Here is a tiny trained network, its code and every weight. The questions are about switching its units off for an input and a class, where a switched-off unit gives its printed mean instead of its output.

import numpy as np


def w(rows, s, z=0):
    codes = np.array(rows[::2]) - 128.0
    scale = np.full(codes.shape[1], s)
    scale[-1] = z or s
    return codes * scale


def norm(h):
    return h / np.sqrt((h * h).mean(-1, keepdims=True) + 1e-5)


def f(y):
    return np.maximum(y, 0)


def log_softmax(a):
    a = a - a.max(-1, keepdims=True)
    return a - np.log(np.exp(a).sum(-1, keepdims=True))


def net(x, mask):
    res = np.array(x, float).reshape(1, 4) / 4 @ E
    u = 0
    for l in range(3):
        y = f(norm(res) @ A[l][:, :-1].T + A[l][:, -1])
        res = res + np.where(mask[u : u + 5], y, B[l][:, -1]) @ B[l][:, :-1]
        u += 5
    return log_softmax(norm(res)[-1] @ U[:, :-1].T + U[:, -1])


A, B = {}, {}
E = w([
[152,64,74,133,142,139,122,121,161],'x0',
[163,105,176,155,114,124,112,99,134],'x1',
[140,117,107,132,147,84,246,107,110],'x2',
[109,124,140,114,131,138,128,105,160],'x3',
],0.012)
A[0] = w([
[150,81,216,216,119,117,134,111,143,7],'0.n0',
[111,167,19,65,100,183,100,147,133,96],'0.n1',
[92,2,70,170,132,185,125,132,129,1],'0.n2',
[83,137,219,109,83,144,162,160,100,94],'0.n3',
[60,85,91,128,131,154,169,170,134,192],'0.n4',
],0.0081,0.0021)
B[0] = w([
[186,227,83,137,81,165,135,136,176,208],'0.n0',
[138,130,128,79,105,134,163,117,110,253],'0.n1',
[58,191,175,194,145,114,8,50,112,237],'0.n2',
[92,110,73,137,189,100,80,74,72,220],'0.n3',
[133,168,116,63,161,153,184,118,76,221],'0.n4',
],0.012,0.0053)
A[1] = w([
[100,77,178,152,39,142,8,85,99,247],'1.n0',
[147,96,79,208,148,86,188,102,83,165],'1.n1',
[155,139,145,165,181,99,205,38,140,93],'1.n2',
[27,120,74,254,137,65,97,87,47,153],'1.n3',
[169,67,196,88,145,188,87,149,120,101],'1.n4',
],0.0058,0.0015)
B[1] = w([
[174,34,163,151,155,106,235,172,117,253],'1.n0',
[45,157,133,159,90,128,36,184,170,199],'1.n1',
[168,21,212,151,111,122,76,241,139,219],'1.n2',
[42,81,185,207,156,177,8,63,183,255],'1.n3',
[173,2,118,144,85,28,125,137,105,145],'1.n4',
],0.0085,0.0058)
A[2] = w([
[167,132,161,154,70,85,93,138,202,100],'2.n0',
[255,179,114,177,47,133,128,137,164,139],'2.n1',
[144,237,43,61,90,179,154,139,84,132],'2.n2',
[133,65,161,152,152,147,185,210,134,107],'2.n3',
[91,46,147,87,57,119,121,223,146,3],'2.n4',
],0.0093,0.0019)
B[2] = w([
[138,188,140,79,135,143,161,95,138,253],'2.n0',
[99,124,6,113,117,162,166,157,130,245],'2.n1',
[124,153,99,131,103,176,168,122,184,248],'2.n2',
[157,82,177,87,147,61,158,113,97,199],'2.n3',
[119,21,164,50,84,53,164,191,63,198],'2.n4',
],0.015,0.0052)
U = w([
[50,154,204,210,175,148,23,52,124,247],'0',
[163,178,42,60,9,207,199,110,163,2],'1',
[179,33,206,54,93,27,140,168,65,138],'2',
],0.011,0.00059)

Each question gives the input, the list of numbers given to net, and the class t.
The units are the neurons (one row each of A and B). Each row of codes is followed by its name. A weight is (code - 128) times the scale printed after its matrix; where a second scale follows, it is the last column's (A, B and U).
mask holds one flag per neuron, layer by layer. A switched-off neuron (its flag False) gives its mean, the last column of its row in B, instead of its output. The means were averaged over made-up inputs and are rounded, as every weight is.
A unit's drop is (log p(t) with every unit on - log p(t) with that unit switched off) / (log p(t) with every unit on - log p(t) with every unit switched off).
The circuit of an input: a set's keep is (log p(t) with only the set's units on - log p(t) with every unit switched off) / (log p(t) with every unit on - log p(t) with every unit switched off). Starting from the 12 units with the biggest drops (on a tie, the unit counted first), units are removed one at a time, each time the one whose removal leaves the highest keep (on an exact tie, the one counted first), for as long as the keep stays at least 0.8.
units of the circuit, in order: the units of the circuit, biggest drop first
unit that matters most: the unit with the biggest drop
k most important neurons: the k neurons with the biggest drops, biggest first
k most important neurons of layer l: the k neurons of layer l with the biggest drops, biggest first
drop of u: that unit's drop, to one decimal
input [-6,8,0,-4], class 1: units of the circuit, in order	[0.n0]
input [6,7,-4,-3], class 1: 2 most important neurons	[0.n0; 0.n3]
input [5,0,-6,-8], class 2: 2 most important neurons	[1.n0; 0.n3]
input [-7,4,7,2], class 0: 2 most important neurons of layer 0	[0.n3; 0.n1]
input [-6,8,0,-2], class 1: 3 most important neurons	[0.n0; 0.n2; 2.n1]
input [8,-8,3,-5], class 0: 2 most important neurons	[0.n2; 0.n0]
input [4,7,-6,6], class 1: units of the circuit, in order	[0.n0; 1.n3]
input [0,4,-5,-3], class 2: 4 most important neurons	[1.n0; 0.n2; 2.n3; 2.n4]
input [-1,8,-7,2], class 1: 2 most important neurons	[0.n0; 2.n1]
input [4,2,6,6], class 2: 2 most important neurons	[1.n2; 0.n3]
input [-6,-5,-1,-2], class 0: 3 most important neurons	[0.n3; 1.n3; 0.n0]
input [7,7,1,-8], class 0: 3 most important neurons	[0.n2; 1.n3; 0.n1]
input [-7,2,6,-2], class 0: 2 most important neurons	[0.n3; 1.n3]
input [-8,-1,4,1], class 0: unit that matters most	0.n3
input [1,-5,-6,-6], class 2: 2 most important neurons of layer 0	[0.n0; 0.n3]
input [8,-4,-6,-7], class 0: drop of 0.n2	6.2
input [2,6,2,2], class 1: drop of 0.n0	4.5
input [1,-3,6,1], class 2: drop of 1.n2	0.9
